Below are the code and all the weights of a small trained network. Each question names an input and a target symbol and asks about switching units off, where a switched-off unit gives its printed mean instead of its output.

import numpy as np


def w(rows, s, z=0):
    codes = np.array(rows[::2]) - 128.0
    scale = np.full(codes.shape[1], s)
    scale[-1] = z or s
    return codes * scale


def f(y):
    return np.maximum(y, 0)


def softmax(a):
    e = np.exp(a - a.max(-1, keepdims=True))
    return e / e.sum(-1, keepdims=True)


def log_softmax(a):
    a = a - a.max(-1, keepdims=True)
    return a - np.log(np.exp(a).sum(-1, keepdims=True))


def net(x, mask):
    ids = ['αγεζμπτ'.index(c) for c in x.split()]
    T = len(ids)
    res = E[ids] + P[:T]
    u = 0
    for l in range(3):
        r = res
        for j in range(2):
            rows = slice(2 * j, 2 * j + 2)
            q, k, v = (r @ M[l][rows].T for M in (Q, K, V))
            z = softmax(np.where(np.tri(T) > 0, q @ k.T / 2**0.5, -1e9)) @ v
            o = O[l][rows]
            res = res + np.where(mask[u + j], z, o[:, -1]) @ o[:, :-1]
        u += 2
        y = f(res @ A[l][:, :-1].T + A[l][:, -1])
        res = res + np.where(mask[u : u + 4], y, B[l][:, -1]) @ B[l][:, :-1]
        u += 4
    return log_softmax(res[-1] @ U[:, :-1].T + U[:, -1])


Q, K, V, O, A, B = {}, {}, {}, {}, {}, {}
E = w([
[72,74,101],'α',
[84,111,136],'γ',
[8,84,233],'ε',
[137,113,106],'ζ',
[79,80,132],'μ',
[183,149,164],'π',
[82,121,183],'τ',
],0.013)
P = w([
[60,228,69],'0',
[143,103,71],'1',
[135,227,157],'2',
[147,79,151],'3',
[151,126,100],'4',
[133,226,154],'5',
[169,45,167],'6',
[146,134,111],'7',
[141,232,154],'8',
[190,1,188],'9',
],0.0098)
Q[0] = w([
[233,51,29],'0.h0',
[185,253,234],'0.h0',
[152,119,31],'0.h1',
[99,173,133],'0.h1',
],0.026)
K[0] = w([
[115,4,174],'0.h0',
[230,207,201],'0.h0',
[140,92,172],'0.h1',
[63,117,144],'0.h1',
],0.029)
V[0] = w([
[42,69,127],'0.h0',
[239,31,4],'0.h0',
[18,99,49],'0.h1',
[219,164,250],'0.h1',
],0.0019)
O[0] = w([
[234,44,107,181],'0.h0',
[143,222,52,80],'0.h0',
[138,217,1,254],'0.h1',
[175,64,206,2],'0.h1',
],0.0018,0.001)
A[0] = w([
[29,74,118,37],'0.n0',
[138,188,233,54],'0.n1',
[231,180,134,117],'0.n2',
[254,183,57,1],'0.n3',
],0.0097,0.0067)
B[0] = w([
[116,93,56,248],'0.n0',
[171,128,58,223],'0.n1',
[51,127,159,230],'0.n2',
[3,66,217,140],'0.n3',
],0.013,0.0015)
Q[1] = w([
[232,2,175],'1.h0',
[107,213,66],'1.h0',
[121,129,120],'1.h1',
[199,121,118],'1.h1',
],0.023)
K[1] = w([
[252,2,173],'1.h0',
[72,227,21],'1.h0',
[125,135,144],'1.h1',
[113,118,82],'1.h1',
],0.021)
V[1] = w([
[57,207,251],'1.h0',
[15,51,148],'1.h0',
[152,115,86],'1.h1',
[74,131,80],'1.h1',
],0.014)
O[1] = w([
[117,6,175,90],'1.h0',
[17,106,105,254],'1.h0',
[107,72,134,125],'1.h1',
[172,119,157,194],'1.h1',
],0.013,0.0095)
A[1] = w([
[131,234,106,185],'1.n0',
[42,254,206,47],'1.n1',
[22,73,250,67],'1.n2',
[96,52,131,254],'1.n3',
],0.009,0.0044)
B[1] = w([
[103,31,179,199],'1.n0',
[160,87,61,200],'1.n1',
[111,248,115,250],'1.n2',
[218,99,115,230],'1.n3',
],0.014,0.012)
Q[2] = w([
[213,153,139],'2.h0',
[167,106,133],'2.h0',
[231,97,3],'2.h1',
[126,187,225],'2.h1',
],0.028)
K[2] = w([
[222,136,186],'2.h0',
[167,84,118],'2.h0',
[175,93,239],'2.h1',
[98,250,58],'2.h1',
],0.024)
V[2] = w([
[43,175,253],'2.h0',
[214,108,146],'2.h0',
[184,154,76],'2.h1',
[128,104,70],'2.h1',
],0.0032)
O[2] = w([
[71,2,132,1],'2.h0',
[31,135,70,22],'2.h0',
[66,141,251,171],'2.h1',
[91,201,131,168],'2.h1',
],0.002,0.0025)
A[2] = w([
[147,99,250,217],'2.n0',
[184,180,201,61],'2.n1',
[200,133,226,1],'2.n2',
[180,156,145,65],'2.n3',
],0.012,0.006)
B[2] = w([
[49,116,181,250],'2.n0',
[249,71,71,254],'2.n1',
[136,58,90,184],'2.n2',
[164,70,109,197],'2.n3',
],0.018,0.0037)
U = w([
[86,27,66,50],'α',
[159,130,191,197],'γ',
[126,135,96,53],'ε',
[128,83,253,254],'ζ',
[129,93,125,164],'μ',
[171,41,158,97],'π',
[203,119,152,129],'τ',
],0.0061,0.0082)

Each question gives the input, a string of symbols that net reads in full, and the target symbol t.
The units are the heads (2 rows each of Q, K, V and O) and the neurons (one row each of A and B). Each row of codes is followed by its name. A weight is (code - 128) times the scale printed after its matrix; where a second scale follows, it is the last column's (O, A, B and U).
mask holds one flag per unit, layer by layer, with each layer's heads first. A switched-off unit (its flag False) gives its mean, the last column of its rows in O or B, instead of its output. The means were averaged over made-up inputs and are rounded, as every weight is.
A unit's drop is (log p(t) with every unit on - log p(t) with that unit switched off) / (log p(t) with every unit on - log p(t) with every unit switched off).
The circuit of an input: a set's keep is (log p(t) with only the set's units on - log p(t) with every unit switched off) / (log p(t) with every unit on - log p(t) with every unit switched off). Starting from the 12 units with the biggest drops (on a tie, the unit counted first), units are removed one at a time, each time the one whose removal leaves the highest keep (on an exact tie, the one counted first), for as long as the keep stays at least 0.8.
circuit, biggest first: the units of the circuit, biggest drop first
k most important neurons: the k neurons with the biggest drops, biggest first
top k neurons in layer l: the k neurons of layer l with the biggest drops, biggest first
which heads matter: for each layer, one digit per head in row order, 1 if its drop is at least 0.15 and else 0, layers parted by /
input ζ τ α α μ π α α π, target ζ: which heads matter -> 00 / 10 / 00
input α ζ τ, target α: circuit, biggest first -> [1.h0; 1.n1; 0.n0]
input π ε μ, target π: 3 most important neurons -> [2.n1; 2.n2; 1.n3]
input α ζ ζ, target α: top neuron in layer 0 -> [0.n0]
input α ζ π ε α ζ α μ, target α: which heads matter -> 01 / 10 / 00
input ζ τ μ ζ π γ, target ζ: 2 most important neurons -> [1.n2; 1.n0]
input α ε ε, target α: circuit, biggest first -> [1.h0; 1.n1]
input τ α ζ γ π α π π, target τ: 3 most important neurons -> [0.n2; 1.n2; 1.n0]
input τ τ γ, target τ: top 3 neurons in layer 1 -> [1.n2; 1.n3; 1.n0]
input α α ζ α α α, target α: circuit, biggest first -> [1.h0; 0.n0; 1.n1; 1.n2]
input ζ μ α α α π α μ π π, target π: 2 most important neurons -> [2.n1; 2.n2]
input α π π ε α π α α ζ, target α: circuit, biggest first -> [1.n1; 1.h0; 0.n0; 1.n2]
input α α π ζ α γ, target α: circuit, biggest first -> [1.n1; 1.h0; 0.n0; 1.n0]
input ε α γ α γ π π ζ μ, target ε: circuit, biggest first -> [1.n2; 1.h0]
input τ α π μ ζ γ π τ μ, target τ: most important neuron -> [1.n2]
input γ α α τ π, target τ: top 2 neurons in layer 0 -> [0.n3; 0.n2]
input α π τ, target α: circuit, biggest first -> [1.n1; 1.h0; 0.n0]
input π τ τ τ ζ τ, target π: circuit, biggest first -> [1.h0; 2.n2]
input μ α ζ α α ζ τ α α τ, target τ: top 2 neurons in layer 0 -> [0.n0; 0.n1]
input α α μ ζ ζ α α τ μ, target α: circuit, biggest first -> [1.h0; 0.n0; 1.n1; 1.n0]
input ζ α γ α γ τ π, target π: 4 most important neurons -> [2.n1; 2.n2; 1.n3; 0.n0]
input ζ γ π α ζ γ, target ζ: 2 most important neurons -> [1.n2; 0.n2]
input π γ ζ, target π: circuit, biggest first -> [1.h0; 2.n1; 2.n2]
